In the rows, 128 means zero.
Each row of numbers stands for one thing and depends on some of the facts below. Use the named rows to name the rest.

Some facts about the things:
j_102 -β-> d; j_106 -β-> c; j_131 -β-> c; j_133 -β-> a; j_140 -β-> c
j_152 -β-> d; j_164 -β-> b; j_167 -β-> c; j_17 -β-> a; j_18 -β-> c
j_183 -β-> c; j_204 -β-> c; j_209 -β-> b; j_21 -β-> b; j_225 -β-> c
j_229 -β-> b; j_238 -β-> a; j_24 -β-> c; j_245 -β-> b; j_25 -β-> b
j_252 -β-> b; j_256 -β-> d; j_258 -β-> a; j_260 -β-> a; j_267 -β-> a
j_272 -β-> b; j_296 -β-> d; j_299 -β-> d; j_305 -β-> a; j_316 -β-> a
j_318 -β-> a; j_322 -β-> a; j_332 -β-> c; j_335 -β-> c; j_340 -β-> d
j_348 -β-> a; j_35 -β-> a; j_350 -β-> a; j_351 -β-> d; j_372 -β-> b
j_382 -β-> a; j_384 -β-> a; j_387 -β-> c; j_393 -β-> b; j_396 -β-> a
j_416 -β-> b; j_430 -β-> b; j_437 -β-> a; j_44 -β-> a; j_457 -β-> d
j_468 -β-> b; j_47 -β-> a; j_475 -β-> c; j_482 -β-> a; j_483 -β-> b
j_501 -β-> a; j_511 -β-> c; j_514 -β-> a; j_523 -β-> d; j_525 -β-> b
j_526 -β-> a; j_527 -β-> a; j_533 -β-> d; j_549 -β-> c; j_551 -β-> c
j_553 -β-> a; j_555 -β-> a; j_56 -β-> a; j_565 -β-> a; j_59 -β-> d
j_607 -β-> c; j_626 -β-> a; j_641 -β-> a; j_643 -β-> d; j_644 -β-> a
j_653 -β-> a; j_660 -β-> b; j_663 -β-> c; j_67 -β-> c; j_675 -β-> c
j_68 -β-> d; j_698 -β-> b; j_702 -β-> c; j_721 -β-> d; j_725 -β-> a
j_73 -β-> c; j_743 -β-> d; j_749 -β-> a; j_762 -β-> a; j_768 -β-> a
j_791 -β-> b; j_799 -β-> a; j_809 -β-> a; j_814 -β-> a; j_829 -β-> d
j_832 -β-> d; j_833 -β-> d; j_837 -β-> b; j_838 -β-> a; j_84 -β-> c
j_842 -β-> d; j_843 -β-> a; j_846 -β-> c; j_851 -β-> c; j_854 -β-> c
j_860 -β-> c; j_865 -β-> c; j_870 -β-> a; j_873 -β-> d; j_879 -β-> c
j_886 -β-> a; j_887 -β-> a; j_888 -β-> b; j_893 -β-> b; j_899 -β-> b
j_9 -β-> c; j_900 -β-> b; j_901 -β-> a; j_902 -β-> a; j_907 -β-> a
j_909 -β-> a; j_913 -β-> c; j_93 -β-> c; j_939 -β-> a; j_94 -β-> a
j_944 -β-> a; j_959 -β-> a; j_960 -β-> a; j_964 -β-> a; j_968 -β-> b
j_98 -β-> d; j_982 -β-> a; j_984 -β-> a; j_994 -β-> a; j_996 -β-> c
j_999 -β-> c; j_102 -Ξ-> j_17; j_106 -Ξ-> j_387; j_131 -Ξ-> j_994; j_140 -Ξ-> j_533
j_152 -Ξ-> j_854; j_164 -Ξ-> j_523; j_167 -Ξ-> j_133; j_17 -Ξ-> j_799; j_18 -Ξ-> j_860
j_183 -Ξ-> j_102; j_204 -Ξ-> j_526; j_209 -Ξ-> j_229; j_21 -Ξ-> j_725; j_225 -Ξ-> j_702
j_229 -Ξ-> j_305; j_24 -Ξ-> j_457; j_245 -Ξ-> j_791; j_25 -Ξ-> j_514; j_252 -Ξ-> j_768
j_256 -Ξ-> j_899; j_258 -Ξ-> j_626; j_267 -Ξ-> j_762; j_272 -Ξ-> j_549; j_296 -Ξ-> j_501
j_305 -Ξ-> j_968; j_316 -Ξ-> j_382; j_318 -Ξ-> j_332; j_332 -Ξ-> j_660; j_335 -Ξ-> j_749
j_340 -Ξ-> j_909; j_348 -Ξ-> j_384; j_35 -Ξ-> j_607; j_351 -Ξ-> j_56; j_372 -Ξ-> j_318
j_382 -Ξ-> j_164; j_384 -Ξ-> j_106; j_387 -Ξ-> j_396; j_393 -Ξ-> j_348; j_416 -Ξ-> j_960
j_430 -Ξ-> j_256; j_437 -Ξ-> j_873; j_44 -Ξ-> j_475; j_457 -Ξ-> j_73; j_468 -Ξ-> j_183
j_47 -Ξ-> j_131; j_482 -Ξ-> j_886; j_501 -Ξ-> j_865; j_514 -Ξ-> j_35; j_523 -Ξ-> j_416
j_525 -Ξ-> j_152; j_526 -Ξ-> j_814; j_527 -Ξ-> j_893; j_551 -Ξ-> j_964; j_553 -Ξ-> j_393
j_555 -Ξ-> j_225; j_565 -Ξ-> j_316; j_59 -Ξ-> j_851; j_607 -Ξ-> j_565; j_626 -Ξ-> j_809
j_641 -Ξ-> j_913; j_644 -Ξ-> j_260; j_653 -Ξ-> j_482; j_660 -Ξ-> j_351; j_67 -Ξ-> j_902
j_68 -Ξ-> j_743; j_721 -Ξ-> j_252; j_725 -Ξ-> j_340; j_73 -Ξ-> j_322; j_743 -Ξ-> j_842
j_749 -Ξ-> j_846; j_762 -Ξ-> j_644; j_768 -Ξ-> j_982; j_791 -Ξ-> j_888; j_799 -Ξ-> j_907
j_809 -Ξ-> j_837; j_829 -Ξ-> j_553; j_832 -Ξ-> j_829; j_833 -Ξ-> j_296; j_837 -Ξ-> j_437
j_838 -Ξ-> j_25; j_84 -Ξ-> j_999; j_842 -Ξ-> j_245; j_843 -Ξ-> j_238; j_846 -Ξ-> j_24
j_851 -Ξ-> j_984; j_854 -Ξ-> j_944; j_865 -Ξ-> j_204; j_870 -Ξ-> j_67; j_873 -Ξ-> j_833
j_879 -Ξ-> j_555; j_886 -Ξ-> j_93; j_887 -Ξ-> j_996; j_888 -Ξ-> j_527; j_893 -Ξ-> j_267
j_899 -Ξ-> j_511; j_9 -Ξ-> j_47; j_900 -Ξ-> j_98; j_901 -Ξ-> j_879; j_902 -Ξ-> j_430
j_907 -Ξ-> j_870; j_909 -Ξ-> j_44; j_913 -Ξ-> j_653; j_93 -Ξ-> j_372; j_94 -Ξ-> j_468
j_944 -Ξ-> j_59; j_959 -Ξ-> j_551; j_960 -Ξ-> j_675; j_964 -Ξ-> j_299; j_968 -Ξ-> j_698
j_98 -Ξ-> j_887; j_982 -Ξ-> j_838; j_996 -Ξ-> j_84; j_999 -Ξ-> j_939

Some rows with their names:
j_468: [110 162 153 151 151 182  87 110 170  64 128 126 114 117 129 123 148 106
 119  98 129 107 129 131 101 102 167]
j_893: [113 143 135 166 142 178 110  97 181  63 131 150 113 103 148 122 140 120
 107 103 125 113 117 126 103 107 162]
j_553: [133 118 144 118 103  97 135 131 126 211  71 100 133 155 150 139 125 178
 107 108 118 165 117 108 131 131 129]
j_523: [138 136 122 161 198 161 115 133  55 153 123 122 127 153 151 121 121  81
  89 152 135  64 127 123 104 176  93]
j_899: [112 133 105 178 152 171 118  95 186  54 112 155 118  81 152 116 135 120
 116 108 124 130 101 119 111 122 164]
j_913: [127 112 120 125 124 120 152 135 139 106 210 143 130  87 102 120 110  95
 192 140 145 138 200 148 117 122 128]
j_960: [129 159 133 114 141 109 142 107 147 218  98 106 138 167 143 137 134 184
  93 129 119 173 118 116 129 146 124]
j_68: [136 111 112 154 183 163 103 180   8 150  74 115 124 139 122 114 119  70
 127 145 131  83 113 108 121 183 104]
j_267: [131 131 144 108 100 108 134 111 139 182 130 115 133 149 147 142 126 188
  86 116 117 140 110 115 143 122 121]
j_749: [134 152 126 104 119 101 137 119 105 184 113 115 128 148 116 141 141 193
 114 126 123 142 100 120 154 126 126]
j_152: [138 120 130 152 168 162 109 161  35 107 129 130 125 133 141 118 118  83
  96 150 131  55 111 129 113 163  90]
j_18: [129 109 116 117 107 130 153 155 132  90 177 170 120 117  66 108 120  94
 193 151 135 148 184 149 122 112 122]
j_791: [112 145 126 165 155 175 103 111 165  61 102 137 114  97 134 119 145 115
 129 108 129 135 113 125 102 118 171]
j_999: [120 120 117 106 114 138 136 145 178  35 225 157 141  99  96 116 112  73
 175 160 131 148 172 165 130 124 118]
j_851: [126 107 123 119 108 126 144 143 161  60 188 157 132 108 100 115 116  78
 183 152 137 146 181 160 119 114 123]
j_994: [132 152 122 115 128  81 134  85 141 188 114  95 138 144 154 158 140 164
 120 117 130 127 103 120 162 127 130]
j_56: [135 131 136 111  97  88 130 116 146 153  46 112 133 172 154 144 144 158
 107 126 120 160  85 131 140 114 125]
j_483: [112 150 125 164 149 174 108 103 169  62 115 144 113 102 139 120 145 115
 122 106 128 115 117 124 104 109 167]
j_299: [145 123 133 158 168 148 114 153  20 105 107 132 119 131 150 126 129  89
 103 153 146  55 110 144 101 148  92]

Name these rows:
No name comes twice in this set of rows, the named rows included.
[117 115 156 164 116 196 112 177 121  63  72 166  98 104 121  96 132 157
 107 106 122 170 122 130  56 101 165]	j_272
[104 153 120 150 149 197  94 112 180  42 155 150 119  98 113 110 135 122
 106 113 114 119 108 117 119 128 162]	j_900
[132 146 116 113 122  88 135  88 138 218 113  95 135 151 138 151 140 166
 121 111 124 123 107  99 173 133 130]	j_47

The same things again, as new rows of numbers:
Named rows:
j_533: [ 93 160 164 171 104 125  81  92 125 111 100 180  92  87 165 115 134 123
  99  91 148 132 192  71 143 143]
j_721: [ 97 129 150 132 132 126 111 112  70  94 154 183 102  95 106 149 135  91
 100 109 123 119 195 100 152 164]
j_902: [158  83  87 122 106  91 171 143 117 103 138 102 115 109 159 112 116 125
 185 106 116  70 113 152  92  92]
j_762: [131 131 103 174 161  94 175 114 137 105 178  94 111 166 152 105 131 114
 124 111 114  77  98 141  83 117]
j_267: [128 136  96 175 161  95 174 112 141 100 180  94 107 171 156 101 137 100
 112 110 114  72  97 139  79 120]
j_893: [125 121  72 176 163 174 120 156 147  91 113  95 174 171 156 148 152  74
  87 114 115  81 100 160 125 148]
j_527: [124 143  91 176 163  97 175 110 143  97 180  93 102 173 161  97 146  92
 100 109 109  70  97 138  77 122]
j_252: [146  97  88 144 159 149 101 161 137  94  94 120 187 153  91 158 112  80
  88 108 152 153 119 160 142 127]
j_56: [123 143 154 173 134  89 109 110 159 179 136  95 104 137 170  80 113 171
 172  93 151 130  99 103  92  99]
j_549: [109 173 167 103  80 169  81 157 160 165  83 155  92 115 149 101 122 160
  93 145 156 161 124  93 104 124]
j_644: [132 126 115 171 159  91 171 112 139 118 176  94 115 161 150 107 124 133
 146 105 124  86  99 137  88 110]
j_140: [118 156 155  80  92 172 108 157 155 125  94 162 101 125  97 134 129 136
  95 186 139 154 138 129 124 144]
j_47: [139 112 127 141 151  90 170 111 123 142 170  97 136 146 130 126 117 155
 173 112 123 110 100 141 111 106]
j_553: [155 139 159 126 151  91 164  70  84 129 136  85 120 165 126  66 109 111
 186 136 152 140  98 129 128 149]
j_332: [118 147 116  80  96 179  81 162 152 141 139 165 117 154 115 110 139 170
 105 189 124 155 179 137 143 179]
j_416: [102 100  73 152 113 143  89 137 154  94  87  91 186  84 125 149 126  89
  94 132  70 132 117 161 169 126]
j_900: [146 104  74 144 149 159  99 154 131  97  85 100 187 137 118 157 123  79
  92 119 126 140 112 159 165 121]
j_102: [ 99  91 110 106  89 141 120 121  65  91 104 184  99  81 135 148 144  80
 125 109 100  76 196 109 152 110]
j_372: [135  94  71 150 150 176  76 163 125 103 123 101 188 163 154 142 131 145
 100 118 114 140 156 161 168 172]

Rows to name:
No name comes twice in this set of rows, the named rows included.
[139  92 110  76  72 177 121 161 151  95  83 171  95  92 123 129 127  99
 122 188 126  91 174 148 105  98]	j_67
[ 97 128 126 141 125 142  86 125  70  97 165 182 104 100 138 134 149 124
 109 109 112 114 196 100 160 177]	j_351
[124 122  92 172 130 155  79 153 158 112  82  95 176 125 165 141 117  93
  91  92 153 151 105 153 152 109]	j_483
[ 98 146 160 117 127 136 103  73  62  93 121 132  98 107 114 105 124  79
 127 130 136 133 193  90 162 180]	j_829
[117 145 108  80  97 181  81 162 151 148 146 165 123 158 120 106 144 172
 109 189 121 156 183 135 148 181]	j_93
[159 126 107 119 148 166  86 100  84  93  81  86 182 165 119  82 108  73
 125 147 156 161 102 157 168 177]	j_393
[127 152 163 171 134  89 117  89 157 177 115  88 100 140 169  71 111 166
 178  91 156 137  98 100  93 102]	j_396
[129 116 133  76  76 175 125 160 150 107  84 169 100 107 101 140 129 116
 102 188 125 127 155 136 123 106]	j_183
[139  99 108 154 163 123 100 162 154  92 117 154 186 146  76 158 108  86
  88 103 158 163 144 161 101 136]	j_25
[ 95 149 121 170 147 148 131  97  72  93 168 179  94 123 136 140 170  78
  88 112 101  80 191  96 136 171]	j_842
[ 94 143 129 161 140 141 124  97  71  92 162 181  97 110 129 143 162  80
  92 114 104  90 192  98 147 168]	j_743
[170 151  92 145 154  90 175  77 110 178 113 102 166 143  93 155 121 151
 174 134 112 114 103  98 149  95]	j_887
[110 117 106 155 130  87 162  87 148 140 167  92 130  98 139 106 119 165
 177 114  83 104 101 154 132 105]	j_960

Now the same things, written a new way:
Some things and their rows:
j_644: [100 186 119 168  73 155 137  93 108 124 126 123 104 118]
j_607: [106 170 117  95  69 161 133 101  68 119 117 116 126 151]
j_133: [106 169 115 175  54 188 156 109 112 124 142 144 101 140]
j_102: [112 167 127 124  56 159 167 116  78 130 148 112 120  72]
j_842: [104 181 122 138  63 151 148 119  64 154 142 104  98  86]
j_225: [109 169 146 107  67 148 142 104  86 134 134 119 119 145]
j_457: [108 188 117 118  64 144 162 139  82 151 140 142 109  82]
j_299: [112 158 116 145  45 187 169 135  68 151 161 131  99 111]
j_351: [109 173 125 125  64 166 140 118  67 139 160 127 103  82]
j_393: [ 96 147 143 152  91 116 161 116  54  92 143 142  93 122]
j_316: [ 73 193  96 149  79 174 135 101  93  98 122 129 125 124]
j_907: [110 175 129 156  61 161 157  86 124  96 129 118 128  97]
j_252: [121 139 126 143  82 132 129 135  75 104 121 129 107 114]
j_829: [100 171 121 128  72 147 167 106  56 137 157 130 100  87]
j_996: [113 188 146  96  66 133 151 126 100 141 122 140 120 141]
j_209: [107 148 137 148  81 132 134 141  77 102 132 125 111 115]
j_437: [101 175 105 164  84 143 131  94 118 127 158 130 133 122]
j_879: [107 170 146 105  68 145 142 103  86 133 133 119 121 143]
j_698: [113 135 135 167  61 163 150 157  77 109 141 134  99 141]

Which thing is each row?
No name comes twice in this set of rows, the named rows included.
[101 192 121 172  72 151 134  92 105 127 122 115 102 117]	j_762
[107 170 119 175  55 190 150 108 112 122 145 146 100 139]	j_56
[ 70 189 107 121  68 172 153 132  56 126 150 113 125  91]	j_523
[122 165  99 150  79 155 132  83 108 120 116 142 105 113]	j_768
[111 153 150 144  79 143 111 138  75  94 144 133 102 109]	j_660
[117 144 144 147  69 137 146 134  83  85 131 110 121 103]	j_430
[102 171 119 124  68 155 154 121  71 147 147 126 109  82]	j_340
[101 194 122 176  71 149 132  91 104 130 121 109  98 117]	j_267
[107 170 117 180  54 186 153 109 111 126 139 140  99 141]	j_260
[101 177 111 163  78 153 136  93 113 120 144 133 121 119]	j_526
[101 186 129 153  76 166 120  92 111 112 141 145 104 108]	j_653

